Below is a small trained network, with its code and all its weights. Each question gives an input and a class and asks what happens when units are switched off, that is, made to give their printed mean instead of their output.

import numpy as np


def w(rows, s, z=0):
    codes = np.array(rows[::2]) - 128.0
    scale = np.full(codes.shape[1], s)
    scale[-1] = z or s
    return codes * scale


def norm(h):
    return h / np.sqrt((h * h).mean(-1, keepdims=True) + 1e-5)


def f(y):
    return np.maximum(y, 0)


def log_softmax(a):
    a = a - a.max(-1, keepdims=True)
    return a - np.log(np.exp(a).sum(-1, keepdims=True))


def net(x, mask):
    res = np.array(x, float).reshape(1, 3) / 4 @ E
    u = 0
    for l in range(3):
        y = f(norm(res) @ A[l][:, :-1].T + A[l][:, -1])
        res = res + np.where(mask[u : u + 10], y, B[l][:, -1]) @ B[l][:, :-1]
        u += 10
    return log_softmax(norm(res)[-1] @ U[:, :-1].T + U[:, -1])


A, B = {}, {}
E = w([
[129,58,207],'x0',
[156,253,223],'x1',
[205,124,113],'x2',
],0.0054)
A[0] = w([
[25,161,189,107],'0.n1',
[139,113,170,102],'0.n2',
[112,174,70,2],'0.n3',
[183,122,115,58],'0.n4',
[137,11,172,142],'0.n5',
[251,135,152,114],'0.n6',
[3,97,132,118],'0.n7',
[145,115,228,139],'0.n8',
[246,66,108,118],'0.n9',
[123,160,42,65],'0.n10',
],0.017,0.006)
B[0] = w([
[86,11,97,237],'0.n1',
[132,147,172,159],'0.n2',
[165,214,93,154],'0.n3',
[113,87,99,145],'0.n4',
[121,198,242,255],'0.n5',
[65,29,101,210],'0.n6',
[71,25,105,239],'0.n7',
[118,171,237,229],'0.n8',
[80,4,111,218],'0.n9',
[165,221,143,188],'0.n10',
],0.028,0.0076)
A[1] = w([
[173,251,92,251],'1.n1',
[136,124,78,4],'1.n2',
[59,75,201,169],'1.n3',
[126,181,63,199],'1.n4',
[158,194,141,29],'1.n5',
[140,155,131,31],'1.n6',
[93,215,126,70],'1.n7',
[94,101,162,162],'1.n8',
[124,155,2,244],'1.n9',
[86,104,166,124],'1.n10',
],0.014,0.0018)
B[1] = w([
[45,150,195,156],'1.n1',
[171,108,157,135],'1.n2',
[193,164,57,254],'1.n3',
[114,118,189,149],'1.n4',
[115,185,106,137],'1.n5',
[119,150,129,131],'1.n6',
[222,60,163,142],'1.n7',
[166,141,95,191],'1.n8',
[239,64,253,164],'1.n9',
[154,150,94,192],'1.n10',
],0.027,0.015)
A[2] = w([
[234,225,71,181],'2.n1',
[62,6,92,253],'2.n2',
[126,134,122,51],'2.n3',
[133,136,237,227],'2.n4',
[180,201,87,175],'2.n5',
[97,92,95,159],'2.n6',
[41,101,164,143],'2.n7',
[170,189,70,133],'2.n8',
[127,165,229,159],'2.n9',
[93,173,191,185],'2.n10',
],0.019,0.0021)
B[2] = w([
[78,65,252,211],'2.n1',
[222,97,6,247],'2.n2',
[123,125,123,128],'2.n3',
[225,212,203,228],'2.n4',
[62,90,175,174],'2.n5',
[172,66,119,170],'2.n6',
[228,108,89,157],'2.n7',
[65,86,179,173],'2.n8',
[168,219,139,209],'2.n9',
[171,218,110,169],'2.n10',
],0.027,0.013)
U = w([
[221,244,200,166],'0',
[173,26,18,166],'1',
[95,60,236,168],'2',
[138,135,138,172],'3',
[79,201,43,18],'4',
[38,218,36,3],'5',
[23,216,42,2],'6',
[15,212,53,2],'7',
],0.012,0.0096)

Each question gives the input, the list of numbers given to net, and the class t.
The units are the neurons (one row each of A and B). Each row of codes is followed by its name. A weight is (code - 128) times the scale printed after its matrix; where a second scale follows, it is the last column's (A, B and U).
mask holds one flag per neuron, layer by layer. A switched-off neuron (its flag False) gives its mean, the last column of its row in B, instead of its output. The means were averaged over made-up inputs and are rounded, as every weight is.
A unit's drop is (log p(t) with every unit on - log p(t) with that unit switched off) / (log p(t) with every unit on - log p(t) with every unit switched off).
The circuit of an input: a set's keep is (log p(t) with only the set's units on - log p(t) with every unit switched off) / (log p(t) with every unit on - log p(t) with every unit switched off). Starting from the 12 units with the biggest drops (on a tie, the unit counted first), units are removed one at a time, each time the one whose removal leaves the highest keep (on an exact tie, the one counted first), for as long as the keep stays at least 0.8.
circuit, biggest first: the units of the circuit, biggest drop first
top k neurons: the k neurons with the biggest drops, biggest first
k most important neurons of layer l: the k neurons of layer l with the biggest drops, biggest first
drop when u is switched off: that unit's drop, to one decimal
input [-1,-8,-6], class 2: top 4 neurons => 0.n1, 0.n9, 0.n6, 0.n5
input [7,7,8], class 1: 4 most important neurons of layer 1 => 1.n9, 1.n1, 1.n4, 1.n3
input [0,-8,6], class 2: top 2 neurons => 0.n1, 0.n7
input [5,7,0], class 2: 3 most important neurons of layer 1 => 1.n3, 1.n9, 1.n1
input [-5,-8,8], class 1: circuit, biggest first => 0.n9, 2.n2
input [1,-8,-8], class 1: top 2 neurons => 0.n7, 0.n10
input [6,-7,6], class 2: 2 most important neurons of layer 1 => 1.n3, 1.n1
input [4,7,-4], class 2: top neuron => 0.n7
input [0,-4,-3], class 2: top 4 neurons => 0.n1, 0.n9, 0.n5, 0.n6
input [1,7,-2], class 2: top 4 neurons => 0.n7, 0.n9, 0.n8, 0.n5
input [0,8,-7], class 2: top 4 neurons => 0.n9, 0.n7, 0.n6, 1.n3
input [1,-6,-6], class 1: top 3 neurons => 0.n7, 0.n10, 0.n8
input [4,6,0], class 2: top 3 neurons => 0.n7, 1.n3, 0.n9
input [-5,4,7], class 1: most important neuron of layer 0 => 0.n6
input [-6,0,-7], class 1: top 4 neurons => 0.n7, 0.n1, 0.n5, 0.n8
input [0,6,7], class 1: 2 most important neurons of layer 0 => 0.n6, 0.n5
input [-4,4,-6], class 1: top 2 neurons => 0.n1, 0.n5
input [-3,5,1], class 2: 3 most important neurons of layer 0 => 0.n7, 0.n9, 0.n1
input [5,7,8], class 1: top 2 neurons => 0.n6, 0.n5
input [3,4,-6], class 1: top neuron => 0.n1
input [1,8,7], class 2: drop when 1.n5 is switched off => 0.0
